[[-50   8   7  -9 -23 -69  26 -14]
 [ -4  -7  11   4   1   2  -9  -3]]
:
[[ -3  -9   2   1   4  11  -7  -4]
 [-14  26 -69 -23  -9   7   8 -50]]

[[-35  -7   7]
 [ 33  19 -13]
 [-17 -16   6]
 [ 23  19  65]
 [-24  37   7]
 [ 13  19 -10]
 [-16  34  23]]
:
[[ 23  34 -16]
 [-10  19  13]
 [  7  37 -24]
 [ 65  19  23]
 [  6 -16 -17]
 [-13  19  33]
 [  7  -7 -35]]

[[  2   2   6   9  12   1   5 -10  -3  -7   3   4 -12  -2   1]
 [  2   1  -7   8  37   9  12  -1 -16  -8  12   8  -6   1  -7]
 [  3  18  -3   8  50  -4  14  -8 -20  -9  -4  30 -22  -1  -9]
 [  3   3   0   9  13   1   4 -10  -3  -7  -1   8 -13  -3   0]
 [ -3  -2  -9   9  51  20  15   7 -24  -9  28  -8   5   5 -12]
 [  4  -1   1   9  21   2   7  -8  -7  -7   6   6 -13  -2  -1]]
:
[[ -1  -2 -13   6   6  -7  -7  -8   7   2  21   9   1  -1   4]
 [-12   5   5  -8  28  -9 -24   7  15  20  51   9  -9  -2  -3]
 [  0  -3 -13   8  -1  -7  -3 -10   4   1  13   9   0   3   3]
 [ -9  -1 -22  30  -4  -9 -20  -8  14  -4  50   8  -3  18   3]
 [ -7   1  -6   8  12  -8 -16  -1  12   9  37   8  -7   1   2]
 [  1  -2 -12   4   3  -7  -3 -10   5   1  12   9   6   2   2]]

[[-19 -25 -10  41 -40  -1]
 [ 43  25  19  47  14  12]
 [ -4  48 -52  33  34   9]
 [-28  55 -48 -17 -52  51]
 [  8  10 -24  29 -10   1]
 [ 19  46  53  45 -53 -19]
 [ 53 -15 -23  46  50  21]
 [ 14  12 -12  52  -6 -20]]
:
[[-20  -6  52 -12  12  14]
 [ 21  50  46 -23 -15  53]
 [-19 -53  45  53  46  19]
 [  1 -10  29 -24  10   8]
 [ 51 -52 -17 -48  55 -28]
 [  9  34  33 -52  48  -4]
 [ 12  14  47  19  25  43]
 [ -1 -40  41 -10 -25 -19]]

[[-16 -26   3]
 [ -1  43   1]
 [-18 -34   3]
 [-21  65   0]
 [-13 -39   8]
 [-30 -27   0]
 [-30 -26   0]
 [-28  17   0]]
:
[[  0  17 -28]
 [  0 -26 -30]
 [  0 -27 -30]
 [  8 -39 -13]
 [  0  65 -21]
 [  3 -34 -18]
 [  1  43  -1]
 [  3 -26 -16]]

[[  4  -8 -16  -3  -4   9   7 -27   1  17  46  30   3  11 -10]
 [  1  -5 -29 -15  -4   8  -4 -19  -9  12  35  14   4   7  -1]
 [ 14  10   4   5  -7   1  21 -13  36  19  61  64  -9   8 -21]
 [  9  -3 -29 -15 -10   2  -5 -19   4   5  43  27  -6   0 -16]]
:
[[-16   0  -6  27  43   5   4 -19  -5   2 -10 -15 -29  -3   9]
 [-21   8  -9  64  61  19  36 -13  21   1  -7   5   4  10  14]
 [ -1   7   4  14  35  12  -9 -19  -4   8  -4 -15 -29  -5   1]
 [-10  11   3  30  46  17   1 -27   7   9  -4  -3 -16  -8   4]]
---
[[ 48   4 -35  20 -54]
 [ 32  18  16  37 -42]]
:
[[ 32  18  16  37 -42]]

[[-55 -66]
 [-36 -16]]
:
[[-36 -16]]

[[-57  27  53   9 -31  15  12]
 [  4  40   3  -3 -21 -46  -1]
 [ -4 -18 -28 -55  31  -4 -25]
 [ 52 -33 -26  20  13  -3  24]
 [ 48 -22 -22  40 -26  41 -23]
 [ 42 -19 -26 -28 -42  18  -2]
 [  5  37 -31 -43 -31  -1  17]
 [ 19  29 -16   9 -47  10  10]
 [  4  46 -14 -41  13 -45 -34]
 [ 28  29 -23  33 -22 -38  16]]
:
[[  4  40   3  -3 -21 -46  -1]
 [ 52 -33 -26  20  13  -3  24]
 [ 42 -19 -26 -28 -42  18  -2]
 [ 19  29 -16   9 -47  10  10]
 [ 28  29 -23  33 -22 -38  16]]

[[ 30 -23 -30 -32  38]
 [ 53  -2 -28  -3  33]
 [-39 -26  40 -47 -47]]
:
[[ 53  -2 -28  -3  33]]

[[ 17  45  19   3 -22  61 -58  -5]
 [  1  29   4 -46  38  30 -39 -33]]
:
[[  1  29   4 -46  38  30 -39 -33]]

[[ 30  26   1  -8]
 [ 55  31   3  -4]
 [-38 -14  -2  26]
 [  2 -47  27  62]
 [ 10  -8  -8 -37]
 [ 25  18  44 -25]]
:
[[ 55  31   3  -4]
 [  2 -47  27  62]
 [ 25  18  44 -25]]

[[-51   8 -16]
 [-18 -47  -9]
 [-65  21  18]
 [ -1 -47  14]
 [  9  36 -15]]
:
[[-18 -47  -9]
 [ -1 -47  14]]
